J944: [142 147 138 155 144 137 143 131 144 187 169 153 182 143 181 153 183 130
 155 129 150 141 125 172 134 140 133]
J998: [145 136 140 139 138 145 138 132 133 249 148 157 178 146 147 168 164 131
 196 134 153 141 148 154 142 137 131]
J388: [145 136 134 143 135 143 138 131 132 241 141 154 179 146 148 155 165 131
 190 147 168 141 119 154 139 137 131]
J729: [141 137 149 144 139 142 140 131 135 217 145 157 184 147 151 151 168 131
 170 141 171 140 118 157 131 137 131]
J720: [144 140 135 149 138 138 140 133 133 199 145 153 183 145 158 165 176 130
 163 133 185 142 122 162 145 139 132]
tail: [148 157 178]
[146 147 168 164 131 196 134 153 141 148 154 142 137 131]
chg J944: [142 147 138 155 144 137 143 131 144 187 168 153 182 143 181 153 183 130
 155 129 150 141 125 172 134 140 133]
11, [169]
tail: [132 133]
[249 148 157 178 146 147 168 164 131 196 134 153 141 148 154 142 137 131]
chg J998: [145 136 140 139 138 145 138 132 133 249 148 157 178 146 147 168 164 131
 195 134 153 141 148 154 142 137 131]
19, [196]

J696: [137 152 163 164 158 193 117  50 100]
J434: [192 149 179 122 213 159  94  89 119]
J620: [194 168 153 116 192  86 106 179 119]
J156: [141 151 162 163 163 193 113  52  97]
J83: [192 149 179 122 213 159  94  89  94]
J548: [137 152  70 164 158 193 117  50 100]
has: [89 95]
no
[141 151 162 163 163 193 113  52  97]
J156

J927: [126 176 112 122  47 150 119 119 108]
J973: [173  96 233 122 145  77 146 122 139]
J212: [ 93  99 103 167  92 129 140 150 158]
chg J212: [ 93  99 103 168  92 129 140 150 158]
4, [167]
tail: [103 167  92]
[129 140 150 158]
has: [122  47]
yes
has: [150 119]
yes
chg J927: [126 176 112 122  47 151 119 119 108]
6, [150]
has: [119 119 150]
no
tail: [ 99 103 167]
[ 92 129 140 150 158]

J565: [ 85 114 126 123 114 113  88 125 121 107 118 125 118 102  99  96  94 107
 108  97 124  93 117 119 121  89 116  94  78 127  99 120  58 109 106  85
 102 119  88  77  83 122  94 124 115 116  83 115 121 123  79 104  80 104
 121 122 114 122 130 109 111]
J419: [ 97 107 105 112 111 113  65 103 118  59 120 104 107  86 107  75  84  74
 102 112  92 108 114  92 112 104  93  78  97 122  88 101  76  90 102  96
 103 109  98  94 104 110  59 113 104 108  78 121 108 108  85  82  40 119
 126 137 112 129 153 124 118]
J809: [ 85 114 126 123 114 113  88 125 121  51 125 125 118 102  99  96  94 107
 108  97 124  93 117 120 121  89 116  94  78 116  99 120  58 109 106  85
 102 119  88  77  83 122  94 124 115 116  83 115 121 131  79 104  80 104
 121 122 114 122 130 109 111]
J943: [ 97 107 105 112 111 113  65 103 118  59 120 104 107  86 107  75  84  74
 102 112  92 108 114  92 112 104  93  78  97 122  88 101  76  90 102  96
 103 109  98  94 104 110  59 113 104 108  78 121 108 108  85  82  40  98
 115 109  63 101 109 116  78]
J685: [ 92 117  97 102 120 128  52  95 120  51 124  94 106  93 116  79  86  90
  96 125  79 114 131  70 102 116  77  82 109 132  90 107  84  90  92 104
 105 102  91  95 124 101  42 114 101 125  76 137  94 107  81  82  48 117
 119 111  58  86 106 121  95]
J986: [102 134 112 117 101 121 123 127 105 138 116 109  96 127  98 134 129 144
 129 110 134  98 116  62 127 123 117 138  70 127  49 129  30 133 118  68
 121  95  92 108 118 123 130 109 129 134 122 121 117 132 111 133 137 129
 126 116 140 123 100 110 145]
tail: [ 51 124]
[ 94 106  93 116  79  86  90  96 125  79 114 131  70 102 116  77  82 109
 132  90 107  84  90  92 104 105 102  91  95 124 101  42 114 101 125  76
 137  94 107  81  82  48 117 119 111  58  86 106 121  95]
has: [78 94]
no
chg J419: [ 97 107 105 112 111 113  65 103 118  59 120 104 107  86 107  75  84  74
 102 112  92 108 114  92 112 104  93  78  97 122  88 101  76  89 102  96
 103 109  98  94 104 110  59 113 104 108  78 121 108 108  85  82  40 119
 126 137 112 129 153 124 118]
34, [90]
has: [124  93]
yes
chg J685: [ 92 117  97 102 120 128  52  95 120  50 124  94 106  93 116  79  86  90
  96 125  79 114 131  70 102 116  77  82 109 132  90 107  84  90  92 104
 105 102  91  95 124 101  42 114 101 125  76 137  94 107  81  82  48 117
 119 111  58  86 106 121  95]
10, [51]
chg J685: [ 92 117  97 102 120 128  52  95 120  51 124  94 106  92 116  79  86  90
  96 125  79 114 131  70 102 116  77  82 109 132  90 107  84  90  92 104
 105 102  91  95 124 101  42 114 101 125  76 137  94 107  81  82  48 117
 119 111  58  86 106 121  95]
14, [93]
has: [102 100  96]
no

J682: [209 129 164 161 161 194 184]
J493: [197 130 168 167 177 146 182]
J292: [216 131 147 156 190 146 166]
J528: [209 129 164 177 247 166 169]
chg J682: [209 129 163 161 161 194 184]
3, [164]
chg J493: [197 131 168 167 177 146 182]
2, [130]

J248: [154 111 101 100]
J509: [139  70 230 207]
J247: [124 158 102 165]
J610: [123 158 101 140]
J117: [130 142 110 119]
J673: [130 158 103 165]
J158: [154 112 166 157]
tail: [154 112 166]
[157]
tail: [158 103]
[165]
tail: [ 70 230]
[207]
chg J158: [155 112 166 157]
1, [154]
tail: [158 101]
[140]
has: [131 142]
no
tail: [130 158]
[103 165]

J597: [153  94  88 106  91  31 155 174 190 124 139  90 154 160 117 104 141 119
 111 160  95 165 110 130 108 120 113 119  70 149 142 127 110]
J545: [148  96 129 148  89 115 180 138 141 139 106  90 106 140 133 166  79  78
  63 139 155 109  57  83 160 163 173 150 114  96  94 129  95]
J795: [ 99 116 142 196 147  95 113 105  98  68 127  99 102 104 135 112 174 172
 182  84 138 169 182 147 159 145 104 178 151 182 104 133 137]
J722: [191 127 125  95  75  86 143 136 127  60 112 151 109  92 162 180 152 151
  63 140  71  97 133 102 164 105 156 103  79  99 158 160 117]
J273: [126 129 139 125 163 103 100 185 111 130 145 139 122 132 156  85  89 105
 132 146 127  79 111  98 173 144 118 131 140 165 103  86 133]
J746: [139 111 122 138 136 124 144 114 148 109  96 109 143 151 133 147  94 174
 158 152 166 178  51  72 143 162 174 167  86 136  85 122  65]
J843: [143  94  86 128 135 163 177  90 134 154 126 133 111 119 172  91 115 152
 134 140 115  87 191  29 145 159  47  93 102 154  99 125 134]
J928: [120  98 132 147 124  68 146 147 119 137 125 119 117 135 162 110 131 149
 110 161 146 124 171 110 137 150 145 144 134 132 155 118 150]
J614: [142 111  18 104 130 129 144 132 130 169 146 107 240 169  81 145 132 156
 143 185 164 173  62  67 102  93  85 115 109  87 133 146 146]
J123: [ 90 145 161 118 107 169 131 105  98  69 127 122 152 145 143 150 145  98
 101 180 127 139 111 165 141  98 127  98 138 126 128 172 101]
chg J597: [153  94  88 106  91  31 155 174 190 124 139  90 154 160 117 104 141 119
 111 160  95 165 110 129 108 120 113 119  70 149 142 127 110]
24, [130]
tail: [ 63 139]
[155 109  57  83 160 163 173 150 114  96  94 129  95]
has: [104 135 111 174]
no
chg J795: [ 99 116 142 196 147  95 113 105  98  68 127  99 102 104 135 112 174 172
 182  84 138 169 182 147 159 145 104 178 151 182 104 134 137]
32, [133]
tail: [105  98  68 127]
[ 99 102 104 135 112 174 172 182  84 138 169 182 147 159 145 104 178 151
 182 104 133 137]
has: [100 185 111 130]
yes

J462: [145 108 136 141 203  77  50 203 148 136]
J175: [112 145 111 147 122 161 178 105  93 129]
J832: [112 145 111 164  96 226 186 105  93 129]
J546: [135 210 137 164  96 226 185  90  83 133]
tail: [122 161 178 105]
[ 93 129]
tail: [164  96 226 185]
[ 90  83 133]
tail: [137 164]
[ 96 226 185  90  83 133]
chg J832: [112 145 111 164  96 226 186 105  93 128]
10, [129]

J658: [166  36 238 112 123 160 123  87]
J140: [166  39 238 112 123 160 123  87]
J951: [216  28  81 102 124 157 176 103]
J497: [111 170  54 148  81 151  37 201]
J922: [110 170  53 148  82 151  37 200]
J599: [179  32 225 104 117 157 123  88]
J96: [105 213 158  80 177  32 122  86]
J93: [102 177  49 152  78 154  34 180]
has: [158  80 177  32 121]
no
chg J951: [216  28  81 102 124 158 176 103]
6, [157]
chg J497: [111 170  54 149  81 151  37 201]
4, [148]
chg J951: [216  29  81 102 124 157 176 103]
2, [28]
tail: [111 170]
[ 54 148  81 151  37 201]

J132: [211  91 220  87]
J839: [210  88 199  98]
J244: [154  73 195  98]
J985: [189  81 186 103]
J752: [191  82 187 103]
J540: [205  89 217  88]
J958: [191  82 223  85]
J176: [211  91 221  87]
J71: [208  89 213  90]
chg J132: [210  91 220  87]
1, [211]
has: [ 82 223]
yes
tail: [ 82 223]
[85]
chg J985: [189  81 185 103]
3, [186]

J904: [ 91  91 166 147 146 143 162  98 155 139 136 131 149 183 137 123 164 177
  85 142 101  99 103 125 128 103 115 166]
J840: [126 135 191  89 125 166 126  58 150  91  91 171 135 196  71  80  33 123
 160 120 123 128  90 139 176  94 173 122]
J97: [ 91  91 166 147 146 143 162  98 155 139 136 131 149 183 137 123 164 177
  85 142 123 128  90 139 176  94 173 122]
chg J840: [126 135 191  89 125 166 126  58 150  91  91 171 135 196  71  80  33 123
 160 120 123 128  90 138 176  94 173 122]
24, [139]
[126 135 191  89 125 166 126  58 150  91  91 171 135 196  71  80  33 123
 160 120 123 128  90 139 176  94 173 122]
J840
has: [155 139]
yes
chg J904: [ 91  91 166 147 146 143 162  98 155 139 136 131 149 183 137 122 164 177
  85 142 101  99 103 125 128 103 115 166]
16, [123]
chg J904: [ 91  91 166 147 146 143 162  98 155 139 136 130 149 183 137 123 164 177
  85 142 101  99 103 125 128 103 115 166]
12, [131]
tail: [126 135 191]
[ 89 125 166 126  58 150  91  91 171 135 196  71  80  33 123 160 120 123
 128  90 139 176  94 173 122]

J340: [118 135  98 209 174 160 127 104]
J141: [ 82 109  51 227 243 144 110 108]
J736: [ 82 109  51 227 243 144 110  92]
J531: [116 124 148 130 133 160 126 143]
has: [135  97 209 174 160]
no
chg J531: [116 124 148 130 133 160 126 142]
8, [143]
tail: [ 98 209 174]
[160 127 104]
tail: [160 126]
[143]
chg J531: [116 124 147 130 133 160 126 143]
3, [148]
chg J141: [ 82 109  51 227 242 144 110 108]
5, [243]
has: [116 124]
yes

J913: [104 115  57  53 175]
J526: [134 164 230 106  29]
J693: [178 122 212 127  68]
J650: [181 201 211 159  85]
J257: [165  91 183 123  43]
J145: [ 89 138  44 107 162]
J772: [171 219 201 170  68]
J950: [ 48 199 102  65 146]
J34: [170 208 178 162  66]
J661: [ 92 184 120 101 137]
J73: [ 98 221 130  89 139]
chg J34: [170 208 178 161  66]
4, [162]
chg J913: [104 114  57  53 175]
2, [115]
chg J73: [ 98 221 131  89 139]
3, [130]
has: [200 211 159]
no

J865: [  5 143  69 117  63  48 101 114 125 146  57  73  77]
J885: [102  80  93  24 122  90  35  52  85 168  42  92  41]
J251: [102  80  93  24 122  90  35  52  34  83  71 120 194]
J161: [  5 143  69 117 122  91  35 159  85 168  41  43 160]
J705: [ 25  20  73  62  74  37  65 159  85 168  41  42  68]
J60: [  5  23  69 117  62  48 101 114  86 168  41  73  77]
chg J161: [  5 143  69 117 122  92  35 159  85 168  41  43 160]
6, [91]
tail: [122  91]
[ 35 159  85 168  41  43 160]
tail: [ 5 23 69]
[117  62  48 101 114  86 168  41  73  77]
tail: [ 69 117  62]
[ 48 101 114  86 168  41  73  77]
tail: [159  85 168  41  42]
[68]
tail: [125 146]
[57 73 77]

J169: [142 137  97 100 174 179 164  43  90 151]
J127: [129 129 127 127 141 119 120 124 128 129]
J386: [183  83 109 155 237  55  87 174 141  92]
J793: [141 116 128 141 148  88 105 154 137 112]
J872: [160  99 123 146 169  72  96 168  95 146]
J8: [160  99 123 146 169  72  96 168 143 102]
J136: [145 135 105 103 157 169 101 157 138 112]
J403: [135 135 105 103 157 168 157  60  94 146]
J764: [181 130 127 155 228  60  87 174 141  91]
has: [109 155 237  55  87]
yes
has: [128 124 120 119]
no
has: [116 129]
no
chg J169: [142 137  97 100 174 179 164  43  91 151]
9, [90]
tail: [237  55  87 174]
[141  92]
tail: [135 105 103 157 168]
[157  60  94 146]
tail: [129 127]
[127 141 119 120 124 128 129]

J748: [136 130 109 118 119 124 129 133 157  89 141 149 142 104 133]
J962: [126 133 143 114 122 135 122 125  86 118 148 141 142 158 106]
J432: [106 150 151 121 148 145 128 136  90 123 122 167 128 150 136]
J242: [131 137 128 122 115 131 140 122 157  89 142 145 135 116 125]
J851: [ 95 145 199 108 172 151 108 141  10 148 126 165 127 185 118]
J505: [114 169 147 126 114 131 134 118  78 127 146 126 136 159 136]
J996: [131 137 128 122 115 131 140 122 119 101 147 142 138 135 117]
J10: [134 140  75 136  93 117 160 112 191  85 148 147 142 108 130]
tail: [124 129 133]
[157  89 141 149 142 104 133]
has: [117 148]
no
has: [147 142 138 135 117]
yes
has: [113 131]
no
tail: [157  89 142]
[145 135 116 125]
tail: [151 108 141  10]
[148 126 165 127 185 118]

J310: [122 134 128 130 132 122 130 127 128 128 130 126 123 126 130 126 121 126
 127 126 134 127 124 128 123 130 124 126 133 130 123 129 136 124]
J791: [122 108 128 115 142 122 130 128 128 124 113 126 123 112 112 124 121 140
 127 126 153 127 128 140 123 137 124 123 133 139 144 144 136 109]
J516: [164 115 149 130  81  40 130 135 119 128 142 128 180 198 130 123 140 129
 123 176  42 115 129 128 166 103 128 126  14 130 127 100  63 202]
J647: [130 115 108 111 142 184 130 127 130 128 102 128 101  98  86 124 118 129
 114 126 134 130 121 138 123 151 124 118 133 127 123 151 124  94]
J422: [130 115 128 119 142 163 130 128 130 128 103 128 123 112 112 124 127 129
 127 116 134 130 121 138 117 137 128 123 157 127 127 144 124  93]
J641: [122 130 115 119 132 143 130 127 130 128 119 128 123 112 112 125 121 129
 127 116 134 130 121 130 123 130 124 123 157 130 123 144 136 109]
J69: [122 126 128 108 142 163 130 127 128 124 107 126 123 126 130 120 121 145
 111 116 153 125 121 142 123 130 124 123 133 136 148 129 136 109]
J44: [122 134 128 130 132 122 130 128 128 128 130 126 123 126 130 126 121 129
 127 126 134 127 124 128 123 130 124 126 133 130 123 129 136 124]
J584: [122 119 115 130 132 163 130 127 130 124 130 128 112 112 112 124 127 129
 123 116 153 130 121 135 129 137 124 123 133 127 123 129 136 109]
has: [ 42 115 129]
yes
tail: [128 102]
[128 101  98  86 124 118 129 114 126 134 130 121 138 123 151 124 118 133
 127 123 151 124  94]
tail: [140 127 126]
[153 127 128 140 123 137 124 123 133 139 144 144 136 109]
chg J422: [130 115 128 119 142 163 130 128 130 128 103 128 123 112 113 124 127 129
 127 116 134 130 121 138 117 137 128 123 157 127 127 144 124  93]
15, [112]
has: [122 119 115 130 132]
yes
has: [112 111 124 121]
no
has: [128 130 124 130 127]
no

J61: [126 121 143 121 117]
J235: [128 109 155 151 150]
J854: [155 171  52  34  81]
J701: [105 149  45  34  82]
J67: [ 77  79 169 146 176]
J472: [138 169  56  67 130]
J738: [155 170  56  68 106]
J265: [107  87 145 160 186]
J442: [138 119 117 105  93]
chg J442: [139 119 117 105  93]
1, [138]
tail: [109 155 151]
[150]
tail: [170  56  68]
[106]
tail: [155 171]
[52 34 81]
chg J701: [105 149  45  34  83]
5, [82]
has: [155 151]
yes

J655: [136  65 152 144 130 138 135 123 141 145 113  96 108 128 151 126 153 171
 162 105 128  93 116 124 116  96 147 138 156 120 102 100 107 165 125 154
 127 118 123 157 162 100 133 106 117 139  94 117 127 140 180 122 132 138
 108  93 156 122 114 154]
J908: [122  29 137 169 134 146 155 150 161 174 101 120 123 132 146 135 160 210
 177  97 159 112 112 116  82 118 134 142 136 130 125 112 108 178  92 112
 161 149 165 149 135  94 129  94 145 196 118 126 123 175 155  95 148 172
 128 101 128 120  92 164]
J255: [136  65 152 144 130 138 135 123 141 145 113  96 108 128 151 126 153 171
 162 105 128  93 116 124 116  96 147 138 156 120  88 100 107 165 125 154
 127 118 123 157 162 100 167 106 117 139  94 117 117 140 180 122 132 138
 108  93 156 122 114 154]
chg J255: [136  65 152 144 130 138 135 123 141 145 113  96 108 128 151 126 153 171
 162 105 128  93 116 124 116  96 147 138 156 120  88 100 107 165 125 154
 127 118 123 157 162 100 167 106 117 139  94 117 117 140 180 122 132 138
 108  93 156 122 113 154]
59, [114]
has: [ 94 129]
yes
tail: [116  82 118]
[134 142 136 130 125 112 108 178  92 112 161 149 165 149 135  94 129  94
 145 196 118 126 123 175 155  95 148 172 128 101 128 120  92 164]
has: [178  92 112 161 149]
yes
tail: [117 117]
[140 180 122 132 138 108  93 156 122 114 154]
chg J908: [122  29 137 169 134 146 155 150 161 174 101 120 123 132 146 135 160 210
 177  97 159 112 112 116  82 118 135 142 136 130 125 112 108 178  92 112
 161 149 165 149 135  94 129  94 145 196 118 126 123 175 155  95 148 172
 128 101 128 120  92 164]
27, [134]

J253: [ 25 126  95  91 192]
J623: [145 103 142 109  20]
J358: [ 15  91 130  61 132]
J418: [ 94 127 163  80  75]
chg J623: [145 103 141 109  20]
3, [142]
tail: [130  61]
[132]

J919: [ 54 123  50  66  88 181 200]
J556: [136  46 184 185 170  46 106]
J423: [179  38  88 100  49 169  60]
J77: [151  63 167 172 145  38  97]
chg J77: [151  63 167 173 145  38  97]
4, [172]
tail: [ 66  88 181]
[200]

J393: [ 63  85 163  48]
J630: [128 125 125 184]
J26: [147  59 141 115]
J321: [216  85 164  48]
J681: [248 243 139  87]
chg J26: [146  59 141 115]
1, [147]
tail: [ 85 164]
[48]
has: [243 248]
no
chg J321: [216  85 163  48]
3, [164]

J782: [188 217 191  23]
J372: [119 146 154 134]
J957: [ 86 191  77  80]
J659: [147 206  35  93]
J433: [110 195 213 103]
J828: [111 153 179 230]
J317: [ 79 192 136  57]
J688: [ 68  42 210 152]
J294: [164  39 154 135]
chg J659: [147 206  35  94]
4, [93]
chg J317: [ 79 192 136  56]
4, [57]
tail: [ 79 192 136]
[57]
chg J688: [ 68  42 210 151]
4, [152]
chg J659: [147 206  36  93]
3, [35]

